Below are the code and all the weights of a small trained network. Each question names an input and a class and asks about switching units off, where a switched-off unit gives its printed mean instead of its output.

import numpy as np


def w(rows, s, z=0):
    codes = np.array(rows[::2]) - 128.0
    scale = np.full(codes.shape[1], s)
    scale[-1] = z or s
    return codes * scale


def f(y):
    return np.maximum(y, 0)


def log_softmax(a):
    a = a - a.max(-1, keepdims=True)
    return a - np.log(np.exp(a).sum(-1, keepdims=True))


def net(x, mask):
    res = np.array(x, float).reshape(1, 7) / 4 @ E
    y = f(res @ A[0][:, :-1].T + A[0][:, -1])
    res = res + np.where(mask, y, B[0][:, -1]) @ B[0][:, :-1]
    return log_softmax(res[-1] @ U[:, :-1].T + U[:, -1])


A, B = {}, {}
E = w([
[3,233,93,120,157,166,59],'x0',
[85,74,107,243,116,132,146],'x1',
[150,248,158,207,169,141,173],'x2',
[57,42,216,169,167,103,132],'x3',
[144,199,118,94,219,1,160],'x4',
[82,171,187,168,6,57,240],'x5',
[119,131,217,88,162,161,150],'x6',
],0.0073)
A[0] = w([
[127,88,209,102,157,109,145,150],'neuron 0',
[94,178,195,158,120,136,74,119],'neuron 1',
[141,110,247,73,153,189,106,147],'neuron 2',
[113,167,170,105,204,158,127,186],'neuron 3',
[123,76,95,126,77,204,153,143],'neuron 4',
[177,217,160,112,95,116,159,163],'neuron 5',
[97,238,59,131,137,190,103,129],'neuron 6',
[151,184,128,126,72,133,155,122],'neuron 7',
[77,172,124,124,171,122,157,3],'neuron 8',
[50,155,188,134,134,193,161,214],'neuron 9',
[169,105,91,132,153,213,124,164],'neuron 10',
[107,110,84,26,149,159,103,175],'neuron 11',
[182,82,150,121,195,204,93,87],'neuron 12',
[179,141,129,161,106,91,217,183],'neuron 13',
[82,152,85,36,117,173,53,152],'neuron 14',
[163,121,74,165,192,203,102,190],'neuron 15',
[63,205,169,143,92,114,177,215],'neuron 16',
[180,186,145,116,104,130,135,96],'neuron 17',
[136,74,106,103,69,135,110,95],'neuron 18',
],0.012,0.0047)
B[0] = w([
[189,90,36,131,111,122,133,193],'neuron 0',
[121,107,67,190,132,144,193,182],'neuron 1',
[220,45,47,212,218,68,182,209],'neuron 2',
[149,102,67,198,178,180,123,196],'neuron 3',
[160,164,208,182,64,196,74,205],'neuron 4',
[138,222,90,57,178,165,252,210],'neuron 5',
[162,84,127,161,238,186,169,238],'neuron 6',
[142,147,132,97,125,195,197,182],'neuron 7',
[120,121,132,188,117,179,174,161],'neuron 8',
[127,101,146,239,176,128,207,226],'neuron 9',
[106,170,160,152,204,165,52,196],'neuron 10',
[153,114,98,136,224,77,126,220],'neuron 11',
[124,125,71,104,182,150,83,201],'neuron 12',
[86,151,2,55,113,72,207,217],'neuron 13',
[241,112,45,128,226,168,135,238],'neuron 14',
[106,211,182,112,206,207,63,212],'neuron 15',
[114,122,126,182,194,146,227,245],'neuron 16',
[175,180,87,114,177,124,240,171],'neuron 17',
[202,140,159,133,55,164,138,187],'neuron 18',
],0.0083,0.012)
U = w([
[105,153,114,163,117,56,103,98],'0',
[188,39,110,146,130,108,130,95],'1',
[151,115,144,69,6,211,167,87],'2',
[170,159,65,45,217,123,171,155],'3',
[119,106,63,116,99,64,153,145],'4',
[63,120,226,2,77,78,11,2],'5',
[138,170,129,94,198,193,13,112],'6',
[54,202,175,190,160,182,182,237],'7',
],0.0088,0.0065)

Each question gives the input, the list of numbers given to net, and the class t.
The units are the neurons (one row each of A and B). Each row of codes is followed by its name. A weight is (code - 128) times the scale printed after its matrix; where a second scale follows, it is the last column's (A, B and U).
mask holds one flag per neuron, in row order. A switched-off neuron (its flag False) gives its mean, the last column of its row in B, instead of its output. The means were averaged over made-up inputs and are rounded, as every weight is.
A unit's drop is (log p(t) with every unit on - log p(t) with that unit switched off) / (log p(t) with every unit on - log p(t) with every unit switched off).
The circuit of an input: a set's keep is (log p(t) with only the set's units on - log p(t) with every unit switched off) / (log p(t) with every unit on - log p(t) with every unit switched off). Starting from the 12 units with the biggest drops (on a tie, the unit counted first), units are removed one at a time, each time the one whose removal leaves the highest keep (on an exact tie, the one counted first), for as long as the keep stays at least 0.8.
units of the circuit, in order: the units of the circuit, biggest drop first
top k neurons: the k neurons with the biggest drops, biggest first
drop of u: that unit's drop, to one decimal
input [2,3,-3,2,2,6,0], class 7: units of the circuit, in order : [neuron 14]
input [-8,7,3,2,-8,1,6], class 1: units of the circuit, in order : [neuron 2; neuron 5]
input [-4,-2,-8,-4,-4,6,7], class 1: units of the circuit, in order : [neuron 2; neuron 15]
input [8,6,0,-1,7,-7,-2], class 6: units of the circuit, in order : [neuron 15; neuron 13]
input [3,4,1,-6,7,1,8], class 7: units of the circuit, in order : [neuron 14; neuron 2]
input [7,-5,1,8,-2,2,2], class 1: top 3 neurons : [neuron 2; neuron 15; neuron 5]
input [2,1,-3,7,0,3,-6], class 7: top 2 neurons : [neuron 2; neuron 14]
input [-7,8,8,-1,-3,8,0], class 3: top 2 neurons : [neuron 13; neuron 5]
input [7,-2,2,-4,-1,7,-1], class 7: top 2 neurons : [neuron 16; neuron 9]
input [-7,2,2,8,0,5,6], class 1: top 2 neurons : [neuron 2; neuron 5]
input [4,6,-5,-3,-1,8,-8], class 7: top 2 neurons : [neuron 16; neuron 0]
input [5,-6,7,-2,3,7,6], class 7: drop of neuron 9 : 1.0
input [-6,-3,6,4,1,-5,-3], class 6: drop of neuron 4 : -0.2
input [7,0,7,-6,-2,1,7], class 7: units of the circuit, in order : [neuron 9]
input [2,6,5,2,3,-1,-6], class 7: drop of neuron 14 : 0.1
